Small tables with named rows and columns. After each table, cells are looked up by row and column.

Table bube
	sorives	defo	linez	goses	vipop	vem
gurones	2.114	6.030	-0.652	3.921	0.904	-4.667
kip	-3.587	-8.313	-3.072	3.721	7.432	5.083
vusigu	1.481	0.736	1.602	-1.130	0.408	4.334
dipe	2.604	-0.499	-0.247	-2.028	-0.023	-1.029
zadavi	-2.335	0.535	-6.314	-1.327	1.280	2.632

What is the defo of dipe in bube?
-0.499
What is the defo of gurones in bube?
6.030
What is the sorives of kip in bube?
-3.587
What is the goses of gurones in bube?
3.921
What is the linez of kip in bube?
-3.072
What is the vipop of vusigu in bube?
0.408
What is the vipop of kip in bube?
7.432
Row with the largest linez: vusigu

kasavo
|  | zin | ridirig | vum |
|---|---|---|---|
| bubitag | 0.310 | 0.890 | -0.640 |
| zive | -0.241 | 0.534 | -0.786 |
| pudiv | 0.336 | 0.359 | 0.163 |
| lofu | 0.101 | 0.900 | -0.764 |
| zug | -0.393 | 0.006 | -0.261 |
| kulazo | 0.484 | 0.558 | -0.032 |
| rolaku | -0.333 | 0.387 | -0.679 |
| sape | -0.200 | -0.031 | -0.036 |
| moze | -0.320 | 0.349 | -0.707 |
| damomu | 0.427 | 0.780 | -0.322 |

lofu, zin: 0.101
moze, zin: -0.320
rolaku, zin: -0.333
bubitag, zin: 0.310
lofu, ridirig: 0.900
rolaku, ridirig: 0.387
zive, zin: -0.241
kulazo, zin: 0.484
pudiv, ridirig: 0.359
damomu, ridirig: 0.780
sape, ridirig: -0.031

Table gibig
	lopake	nitadu	gefo
zokulud	-485	-419	271
tunonov	658	-717	-470
melot	32	-512	654
gar	-747	-510	669
lupi	153	-488	485

zokulud, lopake -> -485
tunonov, nitadu -> -717
melot, lopake -> 32
gar, gefo -> 669
lupi, lopake -> 153
gar, nitadu -> -510
tunonov, gefo -> -470
tunonov, lopake -> 658
melot, nitadu -> -512
gar, lopake -> -747

buver
         gasabor  libato  maf  rofe  zof  feramu  manis  bibo
neteze       165     137  139   159  124     112    206   174
dat          167     137  131   152  175     141    136   115
birapat      166     137  136   115  191      97    156   173
tov          153     137  150   141  102     218    197   163
rirel        162     137  178   179  109      97    184   213
vukosig      163     137  160   105  172     198    122   135
nupil        162     137  130   135  171     194    138   104
fubelu       168     137  140   221  107      17    201   199
retel        164     137  157   129  153     121    138   179

What is the gasabor of neteze in buver? 165
What is the manis of vukosig in buver? 122
What is the gasabor of rirel in buver? 162
What is the libato of vukosig in buver? 137
What is the gasabor of vukosig in buver? 163
What is the bibo of vukosig in buver? 135
What is the maf of rirel in buver? 178
What is the maf of neteze in buver? 139
What is the libato of retel in buver? 137
What is the libato of neteze in buver? 137
What is the zof of retel in buver? 153
What is the rofe of fubelu in buver? 221

mit:
           resi  duzuro  temabu  bitila  kapifi   sonal
lok       15.78   35.45   -9.26  -15.98  -39.04   10.86
kuzuz    -25.19  -13.61  -27.72   15.86   -3.86   18.70
vevu     -30.71   20.70  -47.77   15.04   50.75  -24.98
moli     -31.12  -42.11  -34.67  -18.81   14.82    7.39
mupusud  -41.36   -2.26   21.34  -72.59   -0.77    4.05
lonu     -34.33  -63.04  -65.96  -21.02   39.47    8.13
sepek    -18.61   23.98    2.62  -31.86  -27.07   36.02
nud       30.14  -17.29   59.51   32.24  -43.91  -18.67

moli, temabu => -34.67
mupusud, kapifi => -0.77
nud, sonal => -18.67
lok, sonal => 10.86
lonu, resi => -34.33
vevu, resi => -30.71
moli, sonal => 7.39
lonu, kapifi => 39.47
kuzuz, sonal => 18.70
lok, resi => 15.78
moli, duzuro => -42.11
nud, bitila => 32.24

